Here is a tiny trained network, its code and every weight. The questions are about switching its units off for an input and a class, where a switched-off unit gives its printed mean instead of its output.

import numpy as np


def w(rows, s, z=0):
    codes = np.array(rows[::2]) - 128.0
    scale = np.full(codes.shape[1], s)
    scale[-1] = z or s
    return codes * scale


def f(y):
    return y / 2 * (1 + np.tanh(0.7978845608 * (y + 0.044715 * y**3)))


def log_softmax(a):
    a = a - a.max(-1, keepdims=True)
    return a - np.log(np.exp(a).sum(-1, keepdims=True))


def net(x, mask):
    res = np.array(x, float).reshape(1, 5) / 4 @ E
    y = f(res @ A[0][:, :-1].T + A[0][:, -1])
    res = res + np.where(mask, y, B[0][:, -1]) @ B[0][:, :-1]
    return log_softmax(res[-1] @ U[:, :-1].T + U[:, -1])


A, B = {}, {}
E = w([
[208,92,149,108,74,116,138,171,244],'x0',
[97,5,224,92,117,124,73,70,108],'x1',
[119,108,63,77,151,132,194,4,183],'x2',
[206,56,94,69,137,120,214,178,43],'x3',
[170,184,230,123,198,126,210,103,127],'x4',
],0.0044)
A[0] = w([
[125,128,123,129,121,130,122,135,124,33],'neuron 1',
[120,108,69,117,140,129,167,35,166,130],'neuron 2',
[81,165,110,132,152,133,118,83,22,109],'neuron 3',
[145,155,180,124,156,119,160,123,128,110],'neuron 4',
[122,134,139,133,130,131,110,151,130,89],'neuron 5',
[162,73,103,116,128,132,183,159,75,106],'neuron 6',
[128,140,170,142,127,126,84,217,95,110],'neuron 7',
[127,132,141,139,121,136,111,160,113,122],'neuron 8',
[170,53,91,121,127,142,200,170,64,118],'neuron 9',
[142,195,75,132,133,129,151,161,141,123],'neuron 10',
[130,145,173,140,127,129,77,217,95,133],'neuron 11',
[137,204,71,129,131,130,157,167,144,110],'neuron 12',
[182,94,147,118,107,124,137,164,223,111],'neuron 13',
[114,54,186,116,132,128,102,97,119,126],'neuron 14',
[133,133,137,125,136,123,135,125,129,33],'neuron 15',
[96,174,148,145,124,136,79,101,177,128],'neuron 16',
[141,187,85,133,130,126,149,154,138,102],'neuron 17',
[129,126,131,128,119,133,136,129,137,29],'neuron 18',
[129,128,127,131,130,130,127,127,128,33],'neuron 19',
[141,211,64,134,128,121,158,167,141,130],'neuron 20',
[160,199,254,127,151,115,218,97,118,115],'neuron 21',
[161,76,104,113,125,131,182,159,77,116],'neuron 22',
[140,187,78,137,137,125,150,159,141,104],'neuron 23',
[121,107,67,120,142,132,169,39,167,112],'neuron 24',
[124,130,124,115,128,133,125,121,133,252],'neuron 25',
[105,72,16,133,96,115,56,153,128,105],'neuron 26',
[189,88,147,120,112,128,136,167,241,103],'neuron 27',
[132,125,112,125,132,134,136,104,137,57],'neuron 28',
[126,126,102,118,132,125,139,93,146,71],'neuron 29',
[115,43,200,119,124,119,101,86,114,132],'neuron 30',
[120,78,167,118,132,127,109,107,121,93],'neuron 31',
[149,106,118,118,130,124,152,141,102,132],'neuron 32',
[105,78,21,127,94,124,56,151,125,107],'neuron 33',
[85,188,153,144,124,142,65,97,194,115],'neuron 34',
[81,171,108,134,155,128,115,72,9,110],'neuron 35',
[125,111,83,114,137,124,156,56,158,121],'neuron 36',
[101,165,143,149,123,138,94,105,169,98],'neuron 37',
[127,130,151,144,130,127,104,179,107,96],'neuron 38',
[128,143,172,140,126,129,80,217,95,112],'neuron 39',
[119,52,188,121,131,129,102,94,116,110],'neuron 40',
[92,178,151,148,118,133,80,98,181,113],'neuron 41',
[127,120,117,128,116,130,125,131,122,160],'neuron 42',
],0.0085,0.0037)
B[0] = w([
[142,114,197,60,106,135,103,182,112,91],'neuron 1',
[153,147,150,124,54,115,209,77,105,217],'neuron 2',
[86,120,108,123,72,122,148,217,193,196],'neuron 3',
[112,127,162,113,138,165,125,118,143,152],'neuron 4',
[141,122,167,87,109,124,124,144,114,119],'neuron 5',
[115,142,162,79,134,57,72,121,145,184],'neuron 6',
[152,135,162,94,58,118,192,93,111,204],'neuron 7',
[139,132,138,118,114,127,152,117,122,142],'neuron 8',
[89,167,127,100,140,20,65,75,166,223],'neuron 9',
[88,106,105,148,110,147,92,114,79,196],'neuron 10',
[144,143,113,139,67,113,218,49,120,223],'neuron 11',
[86,97,127,126,95,149,73,126,64,203],'neuron 12',
[67,132,89,140,91,126,153,198,177,210],'neuron 13',
[90,114,95,147,109,149,86,121,67,209],'neuron 14',
[138,115,201,59,107,137,98,185,112,91],'neuron 15',
[124,138,112,114,156,62,100,99,142,201],'neuron 16',
[106,102,147,106,101,146,81,146,80,168],'neuron 17',
[140,117,187,65,108,133,105,189,111,89],'neuron 18',
[141,116,190,65,108,132,102,183,111,89],'neuron 19',
[72,98,78,169,108,151,86,86,67,226],'neuron 20',
[42,140,223,116,172,235,109,72,198,254],'neuron 21',
[116,145,145,98,142,59,78,108,149,187],'neuron 22',
[101,98,145,111,98,145,80,140,74,177],'neuron 23',
[154,139,186,95,42,114,188,102,96,206],'neuron 24',
[98,157,16,252,155,116,184,13,164,223],'neuron 25',
[77,140,217,113,179,215,124,104,174,236],'neuron 26',
[53,131,100,134,69,121,158,221,186,224],'neuron 27',
[146,117,198,67,97,129,115,174,105,103],'neuron 28',
[145,121,197,69,90,126,127,164,102,118],'neuron 29',
[70,114,72,164,101,155,81,103,57,237],'neuron 30',
[114,111,152,97,102,144,85,163,79,152],'neuron 31',
[125,138,123,131,142,101,111,106,142,147],'neuron 32',
[83,139,212,116,175,210,125,104,173,231],'neuron 33',
[109,147,130,88,147,31,80,95,146,228],'neuron 34',
[63,125,97,130,60,120,153,225,209,212],'neuron 35',
[152,133,157,114,76,122,177,108,100,181],'neuron 36',
[132,125,161,78,136,82,87,142,129,164],'neuron 37',
[148,124,172,86,89,125,149,135,111,145],'neuron 38',
[150,135,159,102,58,117,196,88,109,209],'neuron 39',
[89,107,123,123,93,149,73,140,61,202],'neuron 40',
[120,139,135,89,145,57,86,114,138,201],'neuron 41',
[119,139,105,158,144,129,139,99,142,150],'neuron 42',
],0.022,0.0033)
U = w([
[102,85,93,161,111,163,57,123,25,143],'0',
[111,144,212,120,198,217,127,103,183,94],'1',
[143,155,117,72,169,21,77,106,148,122],'2',
[177,140,152,111,75,117,213,100,90,135],'3',
[104,125,83,149,98,127,149,255,193,124],'4',
[187,122,84,195,214,144,147,120,120,251],'5',
[165,115,139,101,139,131,117,186,102,55],'6',
],0.0089,0.0015)

Each question gives the input, the list of numbers given to net, and the class t.
The units are the neurons (one row each of A and B). Each row of codes is followed by its name. A weight is (code - 128) times the scale printed after its matrix; where a second scale follows, it is the last column's (A, B and U).
mask holds one flag per neuron, in row order. A switched-off neuron (its flag False) gives its mean, the last column of its row in B, instead of its output. The means were averaged over made-up inputs and are rounded, as every weight is.
A unit's drop is (log p(t) with every unit on - log p(t) with that unit switched off) / (log p(t) with every unit on - log p(t) with every unit switched off).
The circuit of an input: a set's keep is (log p(t) with only the set's units on - log p(t) with every unit switched off) / (log p(t) with every unit on - log p(t) with every unit switched off). Starting from the 12 units with the biggest drops (on a tie, the unit counted first), units are removed one at a time, each time the one whose removal leaves the highest keep (on an exact tie, the one counted first), for as long as the keep stays at least 0.8.
circuit, biggest first: the units of the circuit, biggest drop first
most important unit: the unit with the biggest drop
k most important neurons: the k neurons with the biggest drops, biggest first
drop when u is switched off: that unit's drop, to one decimal
input [7,-8,5,6,8], class 0: 3 most important neurons => (neuron 20; neuron 12; neuron 10)
input [-4,-1,0,5,6], class 1: most important neuron => (neuron 21)
input [-1,1,-4,-5,-1], class 2: circuit, biggest first => (neuron 34; neuron 41)
input [1,7,-5,8,0], class 2: 3 most important neurons => (neuron 9; neuron 6; neuron 22)
input [-1,-1,-4,8,7], class 2: 3 most important neurons => (neuron 9; neuron 6; neuron 22)
input [7,3,6,-3,5], class 4: 2 most important neurons => (neuron 27; neuron 13)
input [-8,-6,8,-1,3], class 3: 4 most important neurons => (neuron 2; neuron 24; neuron 36; neuron 27)
input [-5,4,4,-7,-7], class 1: 2 most important neurons => (neuron 26; neuron 33)
input [-8,4,6,3,1], class 4: 2 most important neurons => (neuron 35; neuron 3)
input [-8,7,-8,-7,5], class 3: 3 most important neurons => (neuron 11; neuron 39; neuron 7)
input [0,6,8,-1,7], class 3: 3 most important neurons => (neuron 2; neuron 24; neuron 36)
input [-8,-4,5,7,0], class 4: 3 most important neurons => (neuron 35; neuron 3; neuron 34)
input [-8,-6,4,6,-8], class 1: 2 most important neurons => (neuron 26; neuron 33)
input [-7,-3,5,0,1], class 4: most important unit => neuron 35
input [7,-2,2,-6,-7], class 1: 2 most important neurons => (neuron 26; neuron 33)
input [-3,0,0,3,1], class 5: 4 most important neurons => (neuron 27; neuron 34; neuron 13; neuron 41)
input [1,0,4,4,3], class 2: 4 most important neurons => (neuron 26; neuron 9; neuron 33; neuron 11)
input [5,4,0,1,-3], class 4: circuit, biggest first => (neuron 27; neuron 13)
input [8,-5,4,2,-2], class 4: drop when neuron 27 is switched off => 0.5
input [0,-4,7,-6,-7], class 1: circuit, biggest first => (neuron 26)
input [-8,-4,1,-6,2], class 4: drop when neuron 35 is switched off => 0.7
input [7,-8,-7,0,4], class 0: drop when neuron 20 is switched off => 0.5
input [-2,3,4,-7,6], class 2: drop when neuron 26 is switched off => 0.6
